Here is a tiny trained network, its code and every weight. The questions are about switching its units off for an input and a class, where a switched-off unit gives its printed mean instead of its output.

import numpy as np


def w(rows, s, z=0):
    codes = np.array(rows[::2]) - 128.0
    scale = np.full(codes.shape[1], s)
    scale[-1] = z or s
    return codes * scale


def f(y):
    return y / 2 * (1 + np.tanh(0.7978845608 * (y + 0.044715 * y**3)))


def log_softmax(a):
    a = a - a.max(-1, keepdims=True)
    return a - np.log(np.exp(a).sum(-1, keepdims=True))


def net(x, mask):
    res = np.array(x, float).reshape(1, 3) / 4 @ E
    y = f(res @ A[0][:, :-1].T + A[0][:, -1])
    res = res + np.where(mask, y, B[0][:, -1]) @ B[0][:, :-1]
    return log_softmax(res[-1] @ U[:, :-1].T + U[:, -1])


A, B = {}, {}
E = w([
[34,142,153,182,150,175,177],'x0',
[186,241,192,254,74,142,109],'x1',
[125,90,88,146,15,118,179],'x2',
],0.013)
A[0] = w([
[147,113,115,96,100,97,78,143],'n1',
[192,96,83,79,135,40,97,100],'n2',
[105,140,132,97,250,147,64,102],'n3',
[68,128,122,141,152,131,178,107],'n4',
[98,126,111,131,138,191,156,99],'n5',
[151,171,124,112,162,143,124,196],'n6',
[120,106,99,136,162,94,156,248],'n7',
[94,79,88,62,165,113,169,82],'n8',
[176,120,121,98,79,95,24,102],'n9',
[90,77,41,127,35,124,190,109],'n10',
[37,119,143,145,145,191,185,123],'n11',
[73,21,109,69,171,100,152,125],'n12',
],0.013,0.015)
B[0] = w([
[93,115,142,116,171,146,96,175],'n1',
[148,173,78,65,229,178,77,201],'n2',
[54,153,216,77,115,26,230,204],'n3',
[201,167,83,63,186,131,95,167],'n4',
[153,212,97,72,172,129,103,150],'n5',
[41,99,149,158,117,112,102,185],'n6',
[137,18,89,128,85,86,19,225],'n7',
[97,192,157,224,122,185,154,210],'n8',
[103,182,157,106,212,160,106,185],'n9',
[6,117,210,83,142,93,236,228],'n10',
[190,117,125,48,214,209,44,207],'n11',
[144,155,197,217,102,156,115,255],'n12',
],0.011,0.018)
U = w([
[127,142,109,70,174,177,84,142],'0',
[118,184,146,253,118,161,126,118],'1',
[73,127,144,78,134,61,198,124],'2',
[107,7,100,143,97,98,47,247],'3',
[154,126,73,117,127,125,137,94],'4',
[161,126,90,101,116,95,156,99],'5',
[145,123,50,132,120,126,136,97],'6',
],0.016,0.012)

Each question gives the input, the list of numbers given to net, and the class t.
The units are the neurons (one row each of A and B). Each row of codes is followed by its name. A weight is (code - 128) times the scale printed after its matrix; where a second scale follows, it is the last column's (A, B and U).
mask holds one flag per neuron, in row order. A switched-off neuron (its flag False) gives its mean, the last column of its row in B, instead of its output. The means were averaged over made-up inputs and are rounded, as every weight is.
A unit's drop is (log p(t) with every unit on - log p(t) with that unit switched off) / (log p(t) with every unit on - log p(t) with every unit switched off).
The circuit of an input: a set's keep is (log p(t) with only the set's units on - log p(t) with every unit switched off) / (log p(t) with every unit on - log p(t) with every unit switched off). Starting from all 12 units, units are removed one at a time, each time the one whose removal leaves the highest keep (on an exact tie, the one counted first), for as long as the keep stays at least 0.8.
units of the circuit, in order: the units of the circuit, biggest drop first
unit that matters most: the unit with the biggest drop
top k neurons: the k neurons with the biggest drops, biggest first
drop of u: that unit's drop, to one decimal
input [2,2,-7], class 2: units of the circuit, in order -> (n3)
input [0,-2,3], class 3: top 2 neurons -> (n3; n7)
input [-7,-2,6], class 0: top 2 neurons -> (n2; n3)
input [3,-7,5], class 1: top 2 neurons -> (n12; n8)
input [-7,-7,6], class 0: top 3 neurons -> (n2; n1; n9)
input [-7,-4,8], class 2: top 4 neurons -> (n10; n11; n4; n5)
input [3,-3,-1], class 3: top 3 neurons -> (n2; n7; n9)
input [-6,-3,-7], class 2: top 2 neurons -> (n3; n11)
input [-1,-3,2], class 3: top 3 neurons -> (n7; n3; n9)
input [7,2,8], class 2: top 3 neurons -> (n10; n2; n9)
input [5,-6,-6], class 1: top 4 neurons -> (n12; n8; n10; n2)
input [0,-6,-5], class 1: top 3 neurons -> (n12; n8; n10)
input [-4,-6,2], class 1: top 3 neurons -> (n12; n8; n11)
input [-5,5,0], class 0: units of the circuit, in order -> (n12)
input [-3,-6,-2], class 1: top 2 neurons -> (n12; n8)
input [3,1,-3], class 3: top 3 neurons -> (n10; n2; n9)
input [6,4,-6], class 0: top 2 neurons -> (n10; n11)
input [6,-4,3], class 0: drop of n11 -> 2.2
input [8,7,-6], class 0: drop of n2 -> 0.0
input [8,1,4], class 0: drop of n11 -> 0.1
input [5,-7,4], class 1: drop of n8 -> 0.9
input [-6,-7,-5], class 1: unit that matters most -> n12
